Questions about the matrix below.
1) Find the maximum.
2) Find the entry just right of -1.4.
[[-58.1 -43.9  -1.4 -18.7 -19.5 -53.5  39.9   0.5 -47.5  23.4 -18.4 -58.3
   57.4]
 [-51.0 -46.2  -2.8 -26.9 -34.4 -33.6  38.1  -4.7 -43.9  21.1 -22.7 -28.3
   40.0]
 [-53.8 -46.6  -2.4 -26.0 -32.6 -38.2  40.7  -3.5 -45.9  20.7 -21.8 -35.5
   45.1]
 [-56.7 -46.9  -2.6 -23.9 -28.8 -45.6  43.2  -2.6 -48.5  22.9 -20.9 -45.4
   50.7]
 [-51.5 -46.1  -1.9 -26.4 -33.6 -36.2  39.7  -4.5 -44.7  21.2 -22.5 -32.2
   42.9]
 [-43.4 -44.1  -3.8 -28.9 -41.1 -20.6  35.2  -7.5 -37.6  16.7 -22.4  -9.2
   28.0]
 [-57.3 -47.2  -1.7 -22.4 -27.3 -48.3  42.1  -1.6 -48.4  23.8 -21.1 -48.8
   53.2]
 [-47.2 -44.9  -2.4 -27.0 -36.4 -27.9  36.2  -6.8 -41.0  19.0 -23.1 -19.4
   35.3]
 [-57.1 -46.8  -2.4 -21.0 -24.4 -51.3  41.8  -0.2 -49.9  23.8 -19.8 -53.0
   55.3]
 [-55.3 -47.8  -3.7 -24.7 -31.7 -40.7  41.1  -4.1 -47.0  22.2 -22.4 -38.8
   46.5]
 [-56.6 -47.8  -2.6 -24.7 -30.1 -43.1  41.2  -2.1 -47.5  22.9 -21.6 -42.0
   49.9]
 [-40.7 -43.5  -2.0 -30.5 -42.5 -15.0  34.9  -9.2 -37.1  16.8 -22.8  -3.0
   24.6]
 [-49.1 -45.2  -2.8 -26.5 -35.5 -30.6  38.2  -5.7 -42.1  19.4 -22.1 -24.4
   37.2]
 [-45.7 -43.8  -2.6 -28.4 -37.7 -24.5  36.4  -6.7 -38.0  19.1 -23.3 -14.7
   31.6]]
1) 57.4
2) -18.7

X =
61.5	-38.9	-2.8	-52.9	-54.2	18.2	-0.1	-17.4	35.9	6.6	22.7	-51.0
26.7	-16.0	-3.8	-17.5	-13.4	12.6	-5.8	-0.2	28.4	3.8	5.8	-12.9
14.1	-4.8	-2.5	-6.2	-3.4	8.0	-9.8	12.5	3.9	-20.4	-9.6	-5.6
20.4	3.8	-3.0	5.7	5.9	-33.6	1.7	1.8	-3.2	19.1	-39.3	10.5
9.0	5.7	1.5	-3.8	-6.1	-11.6	8.5	2.1	-4.6	20.8	-6.3	-5.9
13.6	-13.8	7.1	-15.3	-13.4	16.7	12.8	-10.0	32.7	11.3	10.3	-14.3
-30.2	11.8	-3.0	6.4	14.5	-10.0	-0.7	-4.5	0.9	-12.9	-36.0	10.9
26.1	3.0	5.2	-4.1	-5.6	-14.0	13.5	14.6	5.3	31.1	23.9	-8.6
-9.5	-14.8	7.3	-19.9	-27.6	23.8	5.0	-15.2	8.7	-10.4	25.2	-26.8
Counting starts at 0.
The entry in the bottom-right corner is -26.8
The top-right entry is -51.0
The entry directly above 3.0 is 11.8
The minimum: -54.2
Which number is the entry in the top-left corner? 61.5
The entry in row 2 and column 0 -> 14.1
The entry at row 1, column 0: 26.7
The entry at row 0, column 2 -> -2.8
Which number is the entry in row 0 and column 1? -38.9
Which number is the entry at row 1, column 1? -16.0
The entry directly above 0.9 -> 32.7
Which number is the entry just right of 12.8? -10.0
The entry in the bottom-left corner is -9.5
The entry directly below the smallest entry: -13.4
The entry just left of -6.3: 20.8
The bottom entry of the column that holds the smallest entry is -27.6
Which number is the entry directly below -17.5? -6.2
Which number is the entry at row 2, column 2? -2.5
Which number is the entry directly above 7.3? 5.2
The entry just left of 7.3 is -14.8
Which number is the entry directly below 23.9? 25.2
The entry directly below 5.8 -> -9.6
The entry just right of -11.6 is 8.5
The entry just left of the smallest entry -> -52.9
Which number is the entry just left of 31.1? 5.3
Which number is the entry just right of -9.8? 12.5

Read these off the array that follows.
1) Find the last entry, reading row by row.
2) Find the centre entry.
3) Find the top-left entry.
4) Find the first entry on the diagonal from the top-right corner.
5) Find the 3rd entry from the end, reading row by row.
6) Find the largest entry in the first column.
7) Find the entry directly below the smallest entry.
8) Find the smallest entry in the first column.
 -2   25  -13   -9  -32   -6   22  -30   19   -6  -29   -7  -40
 15   -3  -11   -2   -5    0    0  -13   -2    5    6   -5    2
-23   15   -6   12  -13   -2    7   -2   23    1   -6    3  -21
-21   13   -7   13  -12   -1    5   -1   21    3   -2    3  -17
 -9   -6   -3   13   10    3   -7    6    4    7   16    1   11
-16    9   -1    4   -3    1    7   -6   14   -2   -8   -2  -10
-23   17   -7   12  -15   -2    8   -3   24    1   -7    3  -23
  5    1   -9    2   -7   -1    2  -10    4    4    3   -4   -3
-24   18   -6   11  -15   -2    9   -4   25    0   -9    3  -24
-14    9   -2    4   -4    1    7   -7   13   -2   -7   -2  -10
 -7   22  -13   -1  -28   -5   16  -21   20   -2  -19   -3  -34
-10   21  -13    2  -27   -5   14  -17   22   -1  -16   -1  -33
 13   -3  -10   -1   -3    0    0  -12   -2    5    5   -5    3
-21   14   -7   12  -13   -2    6   -2   22    2   -4    3  -19
-11   21  -11    2  -24   -4   14  -16   22   -2  -16   -1  -31
1) -31
2) 2
3) -2
4) -40
5) -16
6) 15
7) 2
8) -24
